Below are the code and all the weights of a small trained network. Each question names an input and a target symbol and asks about switching units off, where a switched-off unit gives its printed mean instead of its output.

import numpy as np


def w(rows, s, z=0):
    codes = np.array(rows[::2]) - 128.0
    scale = np.full(codes.shape[1], s)
    scale[-1] = z or s
    return codes * scale


def norm(h):
    return h / np.sqrt((h * h).mean(-1, keepdims=True) + 1e-5)


def f(y):
    return y / 2 * (1 + np.tanh(0.7978845608 * (y + 0.044715 * y**3)))


def softmax(a):
    e = np.exp(a - a.max(-1, keepdims=True))
    return e / e.sum(-1, keepdims=True)


def log_softmax(a):
    a = a - a.max(-1, keepdims=True)
    return a - np.log(np.exp(a).sum(-1, keepdims=True))


def net(x, mask):
    ids = ['ΓΔΘΣΦαεζηλτω'.index(c) for c in x.split()]
    T = len(ids)
    res = E[ids] + P[:T]
    r = norm(res)
    for j in range(2):
        rows = slice(3 * j, 3 * j + 3)
        q, k, v = (r @ M[0][rows].T for M in (Q, K, V))
        z = softmax(np.where(np.tri(T) > 0, q @ k.T / 3**0.5, -1e9)) @ v
        o = O[0][rows]
        res = res + np.where(mask[j], z, o[:, -1]) @ o[:, :-1]
    y = f(norm(res) @ A[0][:, :-1].T + A[0][:, -1])
    res = res + np.where(mask[2:6], y, B[0][:, -1]) @ B[0][:, :-1]
    return log_softmax(norm(res)[-1] @ U[:, :-1].T + U[:, -1])


Q, K, V, O, A, B = {}, {}, {}, {}, {}, {}
E = w([
[151,134,117,115,113],'Γ',
[106,98,246,100,110],'Δ',
[122,106,140,120,90],'Θ',
[66,90,238,131,143],'Σ',
[140,130,189,140,121],'Φ',
[100,103,252,115,132],'α',
[125,100,141,71,133],'ε',
[81,112,106,121,153],'ζ',
[133,123,114,126,120],'η',
[117,134,117,157,80],'λ',
[118,126,111,151,96],'τ',
[165,118,146,88,88],'ω',
],0.018)
P = w([
[95,53,62,62,60],'0',
[91,251,170,145,177],'1',
[71,197,163,90,125],'2',
[145,148,170,182,213],'3',
[160,40,104,154,170],'4',
[91,79,157,217,84],'5',
[66,178,127,158,60],'6',
[99,163,185,50,131],'7',
],0.016)
Q[0] = w([
[168,115,88,147,146],'H0',
[127,49,100,151,100],'H0',
[145,146,254,212,200],'H0',
[157,94,82,86,131],'H1',
[106,121,191,135,120],'H1',
[147,151,159,142,172],'H1',
],0.042)
K[0] = w([
[135,186,99,148,124],'H0',
[77,189,184,120,148],'H0',
[73,75,68,33,2],'H0',
[161,184,126,99,163],'H1',
[130,71,148,118,107],'H1',
[152,68,109,123,141],'H1',
],0.04)
V[0] = w([
[4,97,106,186,157],'H0',
[134,163,64,183,107],'H0',
[132,118,183,218,18],'H0',
[142,154,128,119,139],'H1',
[156,120,141,148,155],'H1',
[139,142,134,99,130],'H1',
],0.038)
O[0] = w([
[145,5,41,184,228,174],'H0',
[148,81,202,84,143,10],'H0',
[6,117,231,81,177,190],'H0',
[83,159,119,167,130,30],'H1',
[119,157,153,115,159,30],'H1',
[126,142,118,134,99,99],'H1',
],0.026,0.014)
A[0] = w([
[133,157,28,117,148,2],'N0',
[93,126,253,149,101,77],'N1',
[57,121,161,99,129,46],'N2',
[92,152,81,116,166,178],'N3',
],0.041,0.0092)
B[0] = w([
[122,240,221,2,227,205],'N0',
[238,236,241,59,95,216],'N1',
[121,104,44,248,116,253],'N2',
[157,80,150,215,66,230],'N3',
],0.028,0.017)
U = w([
[179,129,91,118,29,160],'Γ',
[82,148,190,46,66,202],'Δ',
[33,191,151,190,163,88],'Θ',
[100,82,52,187,82,156],'Σ',
[46,44,105,85,183,176],'Φ',
[130,154,126,36,196,173],'α',
[149,143,85,160,233,95],'ε',
[95,171,245,109,202,61],'ζ',
[108,45,232,117,136,123],'η',
[225,75,56,107,142,125],'λ',
[144,223,75,99,144,157],'τ',
[248,146,140,219,121,2],'ω',
],0.017,0.0098)

Each question gives the input, a string of symbols that net reads in full, and the target symbol t.
The units are the heads (3 rows each of Q, K, V and O) and the neurons (one row each of A and B). Each row of codes is followed by its name. A weight is (code - 128) times the scale printed after its matrix; where a second scale follows, it is the last column's (O, A, B and U).
mask holds one flag per unit, heads first, then neurons. A switched-off unit (its flag False) gives its mean, the last column of its rows in O or B, instead of its output. The means were averaged over made-up inputs and are rounded, as every weight is.
A unit's drop is (log p(t) with every unit on - log p(t) with that unit switched off) / (log p(t) with every unit on - log p(t) with every unit switched off).
The circuit of an input: a set's keep is (log p(t) with only the set's units on - log p(t) with every unit switched off) / (log p(t) with every unit on - log p(t) with every unit switched off). Starting from all 6 units, units are removed one at a time, each time the one whose removal leaves the highest keep (on an exact tie, the one counted first), for as long as the keep stays at least 0.8.
circuit, biggest first: the units of the circuit, biggest drop first
k most important neurons: the k neurons with the biggest drops, biggest first
which heads matter: for each layer, one digit per head in row order, 1 if its drop is at least 0.15 and else 0, layers parted by /
input Δ ε Σ Θ, target Θ: circuit, biggest first : [H0]
input η Θ ε, target α: circuit, biggest first : [H0 N2 N3]
input ε Σ τ Θ, target τ: circuit, biggest first : [H0 N0]
input λ Δ Γ Γ ε Δ Θ η, target τ: circuit, biggest first : [H0 N0]
input Σ ζ Δ ε, target ε: 2 most important neurons : [N0 N3]
input Γ η ω α ζ, target α: circuit, biggest first : [H0 N0 H1 N2]
input λ ε η α Δ Θ Θ, target ζ: which heads matter : 10
input Δ Γ Σ Φ Φ λ, target ε: circuit, biggest first : [H0 N0]
input λ η τ Θ ε Θ α, target ζ: 2 most important neurons : [N1 N3]
input Φ Δ η Θ λ ε, target α: circuit, biggest first : [H0 N0 N2]
input ζ Γ η τ α, target ε: circuit, biggest first : [H0 N0 H1]
input λ α Δ ε Γ Σ, target ζ: circuit, biggest first : [H0 N1]
input λ ζ λ, target η: 2 most important neurons : [N0 N1]
input Γ ζ Φ λ ζ, target λ: circuit, biggest first : [H0]
input Γ Θ Γ, target Γ: circuit, biggest first : [H0 N0]
input λ Φ Θ λ τ ε Γ, target η: 2 most important neurons : [N1 N0]
input τ η α α λ ω λ, target ζ: 2 most important neurons : [N0 N2]
input Δ τ Θ Δ, target Σ: 2 most important neurons : [N1 N3]
input η Θ τ Γ Φ η ω Φ, target λ: 2 most important neurons : [N0 N1]
input η η ω ω ε η, target Δ: circuit, biggest first : [H0]
input ε ε α, target α: 3 most important neurons : [N0 N2 N3]
input Φ λ α Φ η Θ Θ ζ, target α: 2 most important neurons : [N0 N2]
input λ Γ τ η Φ, target ζ: 2 most important neurons : [N1 N3]
